Below is a small trained network, with its code and all its weights. Each question gives an input and a class and asks what happens when units are switched off, that is, made to give their printed mean instead of their output.

import numpy as np


def w(rows, s, z=0):
    codes = np.array(rows[::2]) - 128.0
    scale = np.full(codes.shape[1], s)
    scale[-1] = z or s
    return codes * scale


def norm(h):
    return h / np.sqrt((h * h).mean(-1, keepdims=True) + 1e-5)


def f(y):
    return np.maximum(y, 0)


def log_softmax(a):
    a = a - a.max(-1, keepdims=True)
    return a - np.log(np.exp(a).sum(-1, keepdims=True))


def net(x, mask):
    res = np.array(x, float).reshape(1, 5) / 4 @ E
    u = 0
    for l in range(3):
        y = f(norm(res) @ A[l][:, :-1].T + A[l][:, -1])
        res = res + np.where(mask[u : u + 9], y, B[l][:, -1]) @ B[l][:, :-1]
        u += 9
    return log_softmax(norm(res)[-1] @ U[:, :-1].T + U[:, -1])


A, B = {}, {}
E = w([
[135,143,138,193,203,28,164],'x0',
[166,83,132,165,162,126,248],'x1',
[51,170,89,120,137,179,153],'x2',
[128,50,148,228,101,122,174],'x3',
[160,83,187,126,103,158,95],'x4',
],0.012)
A[0] = w([
[100,125,91,47,84,210,127,87],'L0N1',
[81,111,153,144,92,224,48,2],'L0N2',
[168,90,170,68,105,173,53,93],'L0N3',
[119,143,149,17,121,189,15,88],'L0N4',
[193,91,167,7,126,186,113,158],'L0N5',
[116,160,147,6,164,155,77,116],'L0N6',
[119,137,107,65,86,152,34,131],'L0N7',
[154,142,148,51,138,103,23,42],'L0N8',
[130,98,100,101,66,178,123,83],'L0N9',
],0.026,0.0082)
B[0] = w([
[78,220,97,155,82,94,172,213],'L0N1',
[46,57,187,111,124,158,101,188],'L0N2',
[154,139,193,178,171,155,71,198],'L0N3',
[106,121,150,119,84,3,123,255],'L0N4',
[221,160,115,52,52,177,132,217],'L0N5',
[160,143,153,105,196,158,107,236],'L0N6',
[153,158,149,56,84,65,113,226],'L0N7',
[145,136,22,154,84,110,108,208],'L0N8',
[138,109,91,148,66,202,125,174],'L0N9',
],0.036,0.024)
A[1] = w([
[82,127,84,103,165,90,37,1],'L1N1',
[83,84,141,160,129,129,85,41],'L1N2',
[145,93,114,177,174,72,75,106],'L1N3',
[149,79,124,140,199,141,229,41],'L1N4',
[166,75,122,103,163,134,252,130],'L1N5',
[86,180,84,39,210,186,113,120],'L1N6',
[192,93,197,167,120,152,139,127],'L1N7',
[134,180,103,115,159,87,91,88],'L1N8',
[175,35,100,177,147,120,188,52],'L1N9',
],0.03,0.0043)
B[1] = w([
[146,155,173,42,73,154,111,198],'L1N1',
[91,65,87,127,70,87,94,151],'L1N2',
[160,187,52,181,78,109,72,202],'L1N3',
[117,128,59,216,154,89,124,221],'L1N4',
[139,168,38,204,142,84,65,220],'L1N5',
[152,72,85,103,222,220,69,180],'L1N6',
[170,101,137,132,254,50,153,198],'L1N7',
[181,174,194,123,111,141,116,250],'L1N8',
[73,64,48,211,137,110,128,218],'L1N9',
],0.028,0.015)
A[2] = w([
[80,119,109,142,147,101,178,77],'L2N1',
[22,191,106,25,199,63,200,130],'L2N2',
[71,190,130,127,152,73,160,23],'L2N3',
[30,99,95,107,140,145,163,77],'L2N4',
[100,151,138,122,149,125,197,101],'L2N5',
[167,91,104,102,141,74,254,41],'L2N6',
[83,145,90,110,95,143,234,105],'L2N7',
[51,208,117,151,207,128,199,3],'L2N8',
[74,142,145,174,171,97,241,37],'L2N9',
],0.027,0.0045)
B[2] = w([
[96,137,73,114,133,173,101,228],'L2N1',
[244,139,90,158,123,101,43,253],'L2N2',
[198,108,84,150,162,117,107,247],'L2N3',
[172,130,101,124,40,121,159,182],'L2N4',
[101,75,111,146,127,117,105,141],'L2N5',
[95,173,127,134,104,19,188,166],'L2N6',
[159,151,55,98,164,148,252,204],'L2N7',
[151,44,116,227,159,162,35,214],'L2N8',
[68,197,64,146,173,126,134,202],'L2N9',
],0.029,0.0046)
U = w([
[172,189,131,76,49,92,85,160],'0',
[45,136,181,115,181,142,198,29],'1',
[110,124,50,207,171,88,137,175],'2',
[89,154,92,121,84,197,240,108],'3',
[45,142,191,122,188,143,197,7],'4',
[175,116,163,112,199,216,97,134],'5',
[153,75,193,140,234,78,190,79],'6',
[7,58,210,122,94,109,103,116],'7',
],0.018,0.012)

Each question gives the input, the list of numbers given to net, and the class t.
The units are the neurons (one row each of A and B). Each row of codes is followed by its name. A weight is (code - 128) times the scale printed after its matrix; where a second scale follows, it is the last column's (A, B and U).
mask holds one flag per neuron, layer by layer. A switched-off neuron (its flag False) gives its mean, the last column of its row in B, instead of its output. The means were averaged over made-up inputs and are rounded, as every weight is.
A unit's drop is (log p(t) with every unit on - log p(t) with that unit switched off) / (log p(t) with every unit on - log p(t) with every unit switched off).
The circuit of an input: a set's keep is (log p(t) with only the set's units on - log p(t) with every unit switched off) / (log p(t) with every unit on - log p(t) with every unit switched off). Starting from the 12 units with the biggest drops (on a tie, the unit counted first), units are removed one at a time, each time the one whose removal leaves the highest keep (on an exact tie, the one counted first), for as long as the keep stays at least 0.8.
units of the circuit, in order: the units of the circuit, biggest drop first
unit that matters most: the unit with the biggest drop
k most important neurons: the k neurons with the biggest drops, biggest first
top k neurons in layer l: the k neurons of layer l with the biggest drops, biggest first
drop of u: that unit's drop, to one decimal
input [5,-3,8,5,6], class 7: unit that matters most => L0N1
input [4,1,4,-2,-4], class 5: top 4 neurons in layer 0 => [L0N4 L0N8 L0N7 L0N2]
input [1,7,6,-8,-6], class 5: units of the circuit, in order => [L0N4 L1N6]
input [2,3,-6,-1,6], class 6: units of the circuit, in order => [L1N7 L0N1 L0N7 L0N8]
input [3,7,-6,-1,8], class 6: 3 most important neurons => [L1N7 L0N8 L0N1]
input [0,1,4,0,-3], class 2: 3 most important neurons => [L0N6 L0N5 L0N7]
input [6,-1,-7,-8,-8], class 5: 2 most important neurons => [L0N4 L1N6]
input [1,3,-1,-2,-5], class 2: 2 most important neurons => [L0N7 L0N4]
input [7,3,4,-8,-2], class 5: 2 most important neurons => [L0N4 L1N6]
input [-2,1,-5,1,6], class 5: 2 most important neurons => [L0N3 L0N1]
input [-7,2,-7,3,-4], class 5: top 2 neurons in layer 0 => [L0N4 L0N3]
input [4,-3,-8,8,4], class 2: 2 most important neurons => [L0N7 L0N5]
input [8,1,1,2,-1], class 2: 2 most important neurons => [L0N7 L0N4]
input [-4,0,-4,1,-8], class 3: top 2 neurons in layer 0 => [L0N4 L0N9]
input [8,5,8,-3,-5], class 2: units of the circuit, in order => [L0N5]
input [-7,7,-6,8,7], class 6: 2 most important neurons => [L1N7 L0N8]
input [6,-1,7,7,7], class 2: 3 most important neurons => [L0N7 L0N4 L0N5]
input [5,2,7,-5,-1], class 5: drop of L0N4 => 0.9
input [3,1,0,2,-2], class 2: drop of L0N5 => 0.2
input [-7,7,0,-1,0], class 3: drop of L0N4 => 0.1
input [-6,7,1,4,3], class 3: drop of L0N6 => 0.4
input [-5,-7,3,8,5], class 7: most important neuron => [L0N2]
